[[-3.96 -2.62  2.43  4.22]
 [ 2.21  0.51 -0.30 -2.29]
 [-1.74  0.26  0.51  0.02]
 [ 4.27  1.00 -0.98 -5.07]]
=>
[[-3.96 -2.62  2.43  4.22]
 [-1.74  0.26  0.51  0.02]]

[[ 0.10  1.59 -1.69  1.37  5.62  3.99  0.39  4.15 -0.68  0.90  3.98  1.67]
 [-1.01 -1.30  1.83 -3.92  0.58 -3.69  1.76 -2.54 -1.24  0.89 -2.82 -4.85]]
=>
[[ 0.10  1.59 -1.69  1.37  5.62  3.99  0.39  4.15 -0.68  0.90  3.98  1.67]]

[[-1.60  3.84  0.14 -0.16 -3.93 -3.55 -1.04  4.86  1.96 -0.27  1.43]
 [ 1.06 -6.17  1.44  0.36 -2.47  2.40  4.50  0.98 -2.68  0.55 -1.41]
 [ 0.16  0.96 -4.81  2.57  1.05  5.35  0.59 -2.95  2.59  2.38 -0.93]
 [-1.77  2.38  2.29  3.08  0.70  0.29  0.63  5.34  3.15 -2.56 -3.34]
 [ 3.91  1.70  1.83 -2.28  3.68 -4.08 -4.38 -1.76 -2.81  2.61  0.64]
 [-3.20 -2.82  5.76  1.04 -0.64  2.07 -2.35  2.64 -2.75 -0.68 -3.41]
 [ 1.31  4.69 -0.93  0.55  2.93 -0.32 -1.79  2.79 -0.41  0.38  5.36]
 [-0.41  0.83 -5.04  1.68  1.48  5.17  0.13 -3.21  2.89  2.96 -1.63]]
=>
[[-1.60  3.84  0.14 -0.16 -3.93 -3.55 -1.04  4.86  1.96 -0.27  1.43]
 [ 0.16  0.96 -4.81  2.57  1.05  5.35  0.59 -2.95  2.59  2.38 -0.93]
 [ 3.91  1.70  1.83 -2.28  3.68 -4.08 -4.38 -1.76 -2.81  2.61  0.64]
 [ 1.31  4.69 -0.93  0.55  2.93 -0.32 -1.79  2.79 -0.41  0.38  5.36]]

[[-0.07  1.07  1.86  2.97  3.97 -0.61  0.23  4.63 -5.77  5.78 -1.77  3.95
  -1.30]
 [ 0.28  1.62  0.41  3.79  1.29 -1.75  1.02  3.77 -4.49  4.80 -2.25  2.31
  -1.42]
 [ 0.36  1.77  1.74  3.68  2.95  0.05  0.13  4.86 -4.69  4.46 -2.28  1.15
  -1.83]
 [-0.21  1.07  1.38  4.17  2.95 -0.44  1.16  5.76 -4.54  5.90 -2.58  3.08
  -1.35]
 [-0.15  1.54  1.42  3.49  3.46  0.09  0.23  5.49 -4.38  5.09 -2.25  3.85
  -1.20]
 [ 0.49  1.60  1.62  3.38  2.16 -0.52  1.36  4.68 -5.88  4.52 -1.05  0.95
  -1.17]
 [-0.67  1.23  0.49  3.33  1.65 -0.79  0.98  4.45 -3.82  3.48 -1.67  0.76
  -1.14]]
=>
[[-0.07  1.07  1.86  2.97  3.97 -0.61  0.23  4.63 -5.77  5.78 -1.77  3.95
  -1.30]
 [ 0.36  1.77  1.74  3.68  2.95  0.05  0.13  4.86 -4.69  4.46 -2.28  1.15
  -1.83]
 [-0.15  1.54  1.42  3.49  3.46  0.09  0.23  5.49 -4.38  5.09 -2.25  3.85
  -1.20]
 [-0.67  1.23  0.49  3.33  1.65 -0.79  0.98  4.45 -3.82  3.48 -1.67  0.76
  -1.14]]

[[ 1.52  0.13  2.73 -0.16  0.85  2.20  3.34 -3.57  0.13  2.37  2.62 -1.16]
 [-0.35  2.16  2.65  1.72  0.15 -0.24  1.41  0.78 -5.33  2.80  0.37  2.94]
 [ 0.68 -1.05  2.60  0.72 -0.03 -0.67  3.87 -1.26 -2.26  5.56  1.26 -0.15]
 [-0.86  1.48  0.45 -1.41 -0.53  1.81  2.65 -2.06  3.71 -0.74  3.46 -4.03]
 [-1.20  1.34  0.13 -1.42 -0.70  1.43  2.72 -1.91  4.00 -0.76  3.46 -4.39]
 [-1.04  1.59  0.43 -1.37 -0.62  1.53  2.55 -1.73  3.19 -0.67  3.25 -4.00]]
=>
[[ 1.52  0.13  2.73 -0.16  0.85  2.20  3.34 -3.57  0.13  2.37  2.62 -1.16]
 [ 0.68 -1.05  2.60  0.72 -0.03 -0.67  3.87 -1.26 -2.26  5.56  1.26 -0.15]
 [-1.20  1.34  0.13 -1.42 -0.70  1.43  2.72 -1.91  4.00 -0.76  3.46 -4.39]]

[[ 1.07  0.01  1.18 -1.05  1.28 -3.44 -4.27  2.25  2.81  4.24]
 [-2.05 -0.41  4.55  0.08  1.97  4.41 -2.35 -5.49 -5.65 -1.07]]
=>
[[ 1.07  0.01  1.18 -1.05  1.28 -3.44 -4.27  2.25  2.81  4.24]]

[[-0.90  0.84 -0.41  3.46  0.77 -0.29  2.79  4.11  3.10 -1.23 -0.82]
 [ 0.36 -3.31 -0.34  4.38 -2.87 -2.81  0.29  0.25 -0.48 -1.17 -1.55]
 [-4.90  0.06  0.94 -2.44 -1.93 -2.72 -0.62  0.77  0.75 -2.04  1.66]
 [ 0.59  3.78 -1.87 -2.45  1.60  1.93 -0.69 -0.97  2.93  3.04 -0.74]
 [ 1.22 -3.57 -1.24  1.69 -0.34 -1.27  2.29  0.13  2.25  4.22  1.91]]
=>
[[-0.90  0.84 -0.41  3.46  0.77 -0.29  2.79  4.11  3.10 -1.23 -0.82]
 [-4.90  0.06  0.94 -2.44 -1.93 -2.72 -0.62  0.77  0.75 -2.04  1.66]
 [ 1.22 -3.57 -1.24  1.69 -0.34 -1.27  2.29  0.13  2.25  4.22  1.91]]

[[-2.23 -4.41 -0.61  1.27  3.34  1.66 -5.06  1.23 -0.08  1.71  1.62  2.06
   1.22 -5.27]
 [ 1.15 -0.79 -1.09  0.33 -4.05 -1.02 -2.01 -6.14 -2.26 -1.92 -3.85 -0.51
  -0.54 -3.66]]
=>
[[-2.23 -4.41 -0.61  1.27  3.34  1.66 -5.06  1.23 -0.08  1.71  1.62  2.06
   1.22 -5.27]]
